Here is a tiny trained network, its code and every weight. The questions are about switching its units off for an input and a target symbol, where a switched-off unit gives its printed mean instead of its output.

import numpy as np


def w(rows, s, z=0):
    codes = np.array(rows[::2]) - 128.0
    scale = np.full(codes.shape[1], s)
    scale[-1] = z or s
    return codes * scale


def norm(h):
    return h / np.sqrt((h * h).mean(-1, keepdims=True) + 1e-5)


def f(y):
    return np.maximum(y, 0)


def softmax(a):
    e = np.exp(a - a.max(-1, keepdims=True))
    return e / e.sum(-1, keepdims=True)


def log_softmax(a):
    a = a - a.max(-1, keepdims=True)
    return a - np.log(np.exp(a).sum(-1, keepdims=True))


def net(x, mask):
    ids = ['ΓΘΣΨΩαβδεζημξπ'.index(c) for c in x.split()]
    T = len(ids)
    res = E[ids] + P[:T]
    u = 0
    for l in range(2):
        q, k, v = (norm(res) @ M[l].T for M in (Q, K, V))
        z = softmax(np.where(np.tri(T) > 0, q @ k.T / 3**0.5, -1e9)) @ v
        res = res + np.where(mask[u], z, O[l][:, -1]) @ O[l][:, :-1]
        u += 1
        y = f(norm(res) @ A[l][:, :-1].T + A[l][:, -1])
        res = res + np.where(mask[u : u + 12], y, B[l][:, -1]) @ B[l][:, :-1]
        u += 12
    return log_softmax(norm(res)[-1] @ U[:, :-1].T + U[:, -1])


Q, K, V, O, A, B = {}, {}, {}, {}, {}, {}
E = w([
[177,75,60,162,142,109,126,114,92],'Γ',
[183,64,34,115,227,39,206,123,140],'Θ',
[70,70,86,128,141,100,199,154,60],'Σ',
[148,158,90,68,136,16,70,143,194],'Ψ',
[101,59,195,177,121,125,155,250,181],'Ω',
[127,165,221,205,50,144,158,94,86],'α',
[145,109,58,138,130,211,167,132,96],'β',
[84,132,105,188,114,146,200,157,130],'δ',
[194,151,101,165,101,161,102,85,134],'ε',
[104,211,165,202,161,152,157,164,124],'ζ',
[158,152,89,109,93,204,113,127,181],'η',
[105,153,78,121,104,169,129,61,110],'μ',
[173,121,72,162,149,180,132,136,151],'ξ',
[167,116,142,195,167,121,86,100,183],'π',
],0.016)
P = w([
[50,118,123,161,186,108,58,97,143],'0',
[142,135,71,184,146,115,79,171,23],'1',
[160,133,130,26,163,125,69,46,89],'2',
[103,57,160,193,105,163,158,46,219],'3',
[141,140,87,177,147,104,128,158,46],'4',
[166,138,146,21,160,114,97,53,108],'5',
[113,60,157,185,100,149,176,70,228],'6',
[144,142,103,169,143,100,164,152,60],'7',
[174,138,158,11,155,104,116,58,117],'8',
[117,64,162,166,90,139,191,83,242],'9',
[145,152,117,156,135,88,195,147,78],'10',
[177,145,176,7,155,96,144,65,125],'11',
[120,51,157,174,92,153,175,90,244],'12',
[153,155,127,158,132,90,206,149,81],'13',
],0.016)
Q[0] = w([
[48,117,139,166,178,98,148,66,132],'L0H1',
[116,154,78,71,64,99,94,137,208],'L0H1',
[101,70,62,173,4,147,126,134,188],'L0H1',
],0.011)
K[0] = w([
[2,152,100,178,236,70,148,36,97],'L0H1',
[34,152,83,15,66,77,39,145,227],'L0H1',
[29,96,40,204,43,178,2,113,216],'L0H1',
],0.0078)
V[0] = w([
[56,121,90,69,55,140,56,193,188],'L0H1',
[150,120,108,146,142,151,202,96,158],'L0H1',
[137,63,85,181,92,173,125,252,253],'L0H1',
],0.0056)
O[0] = w([
[128,170,247,186,188,175,192,29,20,7],'L0H1',
[118,142,97,76,92,88,101,56,152,222],'L0H1',
[98,174,143,244,254,35,154,21,48,70],'L0H1',
],0.0059,0.0017)
A[0] = w([
[186,205,181,145,107,191,176,139,74,13],'L0N1',
[237,105,99,178,132,163,173,176,105,183],'L0N2',
[42,178,110,92,26,118,69,145,72,101],'L0N3',
[115,142,134,226,139,110,204,194,119,85],'L0N4',
[202,147,134,139,129,189,103,87,173,78],'L0N5',
[184,158,174,89,146,80,168,254,69,51],'L0N6',
[55,36,183,174,72,164,151,192,162,123],'L0N7',
[197,77,194,153,64,134,179,111,83,50],'L0N8',
[170,89,109,88,185,94,106,65,100,150],'L0N9',
[218,123,162,135,104,78,71,153,135,3],'L0N10',
[129,13,156,86,142,151,142,122,111,12],'L0N11',
[168,56,192,176,130,47,88,192,142,96],'L0N12',
],0.009,0.004)
B[0] = w([
[109,136,72,141,117,144,197,189,43,152],'L0N1',
[144,220,101,148,113,130,163,68,75,255],'L0N2',
[186,134,202,177,188,166,172,253,42,160],'L0N3',
[78,122,120,62,45,184,154,138,152,218],'L0N4',
[137,82,128,111,92,87,135,99,61,202],'L0N5',
[100,194,183,123,148,168,215,160,76,173],'L0N6',
[238,134,148,201,131,51,118,89,113,198],'L0N7',
[79,123,131,92,142,91,51,208,216,157],'L0N8',
[151,102,226,127,58,202,135,186,134,199],'L0N9',
[52,179,105,61,98,171,131,87,92,146],'L0N10',
[133,156,254,110,151,152,119,47,143,158],'L0N11',
[82,173,78,98,95,166,172,56,48,169],'L0N12',
],0.009,0.007)
Q[1] = w([
[154,123,143,5,62,175,112,110,94],'L1H1',
[149,96,164,124,154,135,136,146,158],'L1H1',
[141,87,141,154,110,151,155,106,167],'L1H1',
],0.023)
K[1] = w([
[118,172,192,78,73,28,252,181,181],'L1H1',
[125,81,187,137,206,115,92,217,123],'L1H1',
[13,62,116,165,194,79,116,150,163],'L1H1',
],0.011)
V[1] = w([
[225,219,188,55,250,68,157,12,92],'L1H1',
[94,2,166,126,57,20,126,163,14],'L1H1',
[94,254,219,165,52,96,5,149,114],'L1H1',
],0.009)
O[1] = w([
[149,132,137,166,193,135,141,77,7,64],'L1H1',
[80,67,132,79,41,70,151,161,131,161],'L1H1',
[79,229,108,151,164,52,109,82,168,250],'L1H1',
],0.015,0.0013)
A[1] = w([
[146,187,146,46,232,138,65,161,134,56],'L1N1',
[102,158,122,87,145,155,93,110,56,97],'L1N2',
[198,136,112,195,207,136,118,189,158,127],'L1N3',
[128,43,136,107,74,116,129,105,175,222],'L1N4',
[109,190,118,79,149,7,95,107,128,37],'L1N5',
[191,155,171,144,124,209,73,145,163,113],'L1N6',
[164,96,158,80,166,151,57,138,107,22],'L1N7',
[128,180,133,215,79,118,114,162,106,2],'L1N8',
[101,154,192,79,133,79,143,49,171,137],'L1N9',
[159,115,181,115,195,122,134,73,144,198],'L1N10',
[107,102,121,234,127,113,145,112,175,58],'L1N11',
[156,107,127,102,57,138,145,178,114,105],'L1N12',
],0.015,0.0074)
B[1] = w([
[198,120,142,199,4,167,48,88,74,155],'L1N1',
[74,129,146,78,137,144,119,127,200,193],'L1N2',
[76,69,188,86,115,127,181,133,133,161],'L1N3',
[139,137,165,163,166,91,182,171,112,245],'L1N4',
[153,62,110,28,152,81,204,166,142,161],'L1N5',
[151,180,79,146,201,65,175,180,140,172],'L1N6',
[72,100,79,178,64,79,132,149,135,147],'L1N7',
[198,60,147,154,105,109,91,124,151,156],'L1N8',
[117,174,119,161,119,189,79,116,57,200],'L1N9',
[146,104,90,167,89,154,115,129,150,184],'L1N10',
[115,105,99,14,125,177,59,153,85,164],'L1N11',
[126,144,127,143,150,172,100,57,135,222],'L1N12',
],0.016,0.012)
U = w([
[82,122,133,194,94,19,187,86,97,113],'Γ',
[236,21,56,128,161,89,125,143,24,64],'Θ',
[153,51,238,66,137,170,137,109,149,159],'Σ',
[139,67,72,70,49,149,75,96,110,147],'Ψ',
[100,160,213,170,197,169,113,63,119,181],'Ω',
[136,160,132,15,132,82,120,171,88,156],'α',
[125,100,51,102,151,216,120,207,120,39],'β',
[171,163,158,141,227,96,168,150,167,199],'δ',
[96,163,137,80,153,111,94,88,218,252],'ε',
[218,172,103,173,104,93,91,181,72,92],'ζ',
[86,94,115,157,49,129,161,104,236,116],'η',
[53,189,157,138,110,174,121,214,133,1],'μ',
[156,117,49,141,178,7,136,76,91,195],'ξ',
[48,117,59,152,126,121,132,214,7,10],'π',
],0.011,0.0037)

Each question gives the input, a string of symbols that net reads in full, and the target symbol t.
The units are the heads (3 rows each of Q, K, V and O) and the neurons (one row each of A and B). Each row of codes is followed by its name. A weight is (code - 128) times the scale printed after its matrix; where a second scale follows, it is the last column's (O, A, B and U).
mask holds one flag per unit, layer by layer, with each layer's heads first. A switched-off unit (its flag False) gives its mean, the last column of its rows in O or B, instead of its output. The means were averaged over made-up inputs and are rounded, as every weight is.
A unit's drop is (log p(t) with every unit on - log p(t) with that unit switched off) / (log p(t) with every unit on - log p(t) with every unit switched off).
The circuit of an input: a set's keep is (log p(t) with only the set's units on - log p(t) with every unit switched off) / (log p(t) with every unit on - log p(t) with every unit switched off). Starting from the 12 units with the biggest drops (on a tie, the unit counted first), units are removed one at a time, each time the one whose removal leaves the highest keep (on an exact tie, the one counted first), for as long as the keep stays at least 0.8.
circuit, biggest first: the units of the circuit, biggest drop first
k most important neurons: the k neurons with the biggest drops, biggest first
k most important neurons of layer l: the k neurons of layer l with the biggest drops, biggest first
input η α β η η Ψ π, target Ω: circuit, biggest first	L0H1
input ξ Σ ε ε ζ ζ η Γ α δ η Σ β, target β: 2 most important neurons of layer 0	L0N2, L0N9
input π Σ η Γ Σ Γ Θ, target Ψ: 4 most important neurons of layer 1	L1N11, L1N4, L1N10, L1N6
input ζ α α β β π Ψ η Θ, target Θ: circuit, biggest first	L1H1, L0H1
input η δ α Σ ε η, target Σ: 4 most important neurons	L0N4, L1N12, L1N4, L0N2
input β η α β η ζ Γ ξ β β η μ μ, target δ: 2 most important neurons	L0N2, L1N4
input Θ η Σ μ Ω, target Γ: 2 most important neurons of layer 0	L0N7, L0N12
input ζ Σ π η η β Ω ζ η π ξ Γ, target ζ: 2 most important neurons of layer 0	L0N6, L0N7
input δ π α, target α: 3 most important neurons	L1N5, L0N4, L0N9
input η Ω β η Ψ, target α: circuit, biggest first	L0N10, L1N2
input ξ β η Ω Σ Σ α, target β: 2 most important neurons	L1N11, L0N2
input ξ Γ Σ ξ Θ α, target α: circuit, biggest first	L1H1, L1N5, L0H1
input Ω β α π Ω ε β Γ π ξ η Θ δ, target π: 3 most important neurons	L1N11, L0N4, L0N2
input Σ Γ η μ Ψ η ζ, target Γ: 2 most important neurons of layer 0	L0N7, L0N11
input ξ δ ε η Γ Γ α α, target ζ: 3 most important neurons of layer 0	L0N3, L0N7, L0N8
input Ψ Σ π η Ψ Ω π, target ξ: circuit, biggest first	L1H1, L1N5
input α Θ η ξ π α η Σ ε, target Σ: 3 most important neurons	L1N4, L1N12, L0N6
input Ω μ ζ ε η β Ω δ, target η: circuit, biggest first	L0N4, L1H1
input η β η η Γ Γ, target Γ: 3 most important neurons of layer 1	L1N7, L1N4, L1N11
input β Γ Σ η η Σ ζ β η, target ζ: 2 most important neurons	L0N4, L1N6
input δ η η β, target μ: 2 most important neurons	L0N2, L0N4
input η β η, target η: 3 most important neurons of layer 1	L1N7, L1N2, L1N9
input η β Γ Γ ξ Σ Σ β η η Ω Γ ε, target Ω: most important neuron of layer 1	L1N3
input ζ η η α ζ Σ β ζ ξ ξ π β, target ζ: 3 most important neurons of layer 0	L0N4, L0N6, L0N2
input Σ Ω δ η ξ Γ β ξ β δ β η η, target Γ: 2 most important neurons	L0N2, L1N4
input η η η Γ π η Ψ η Γ α, target Ω: 2 most important neurons of layer 1	L1N3, L1N1
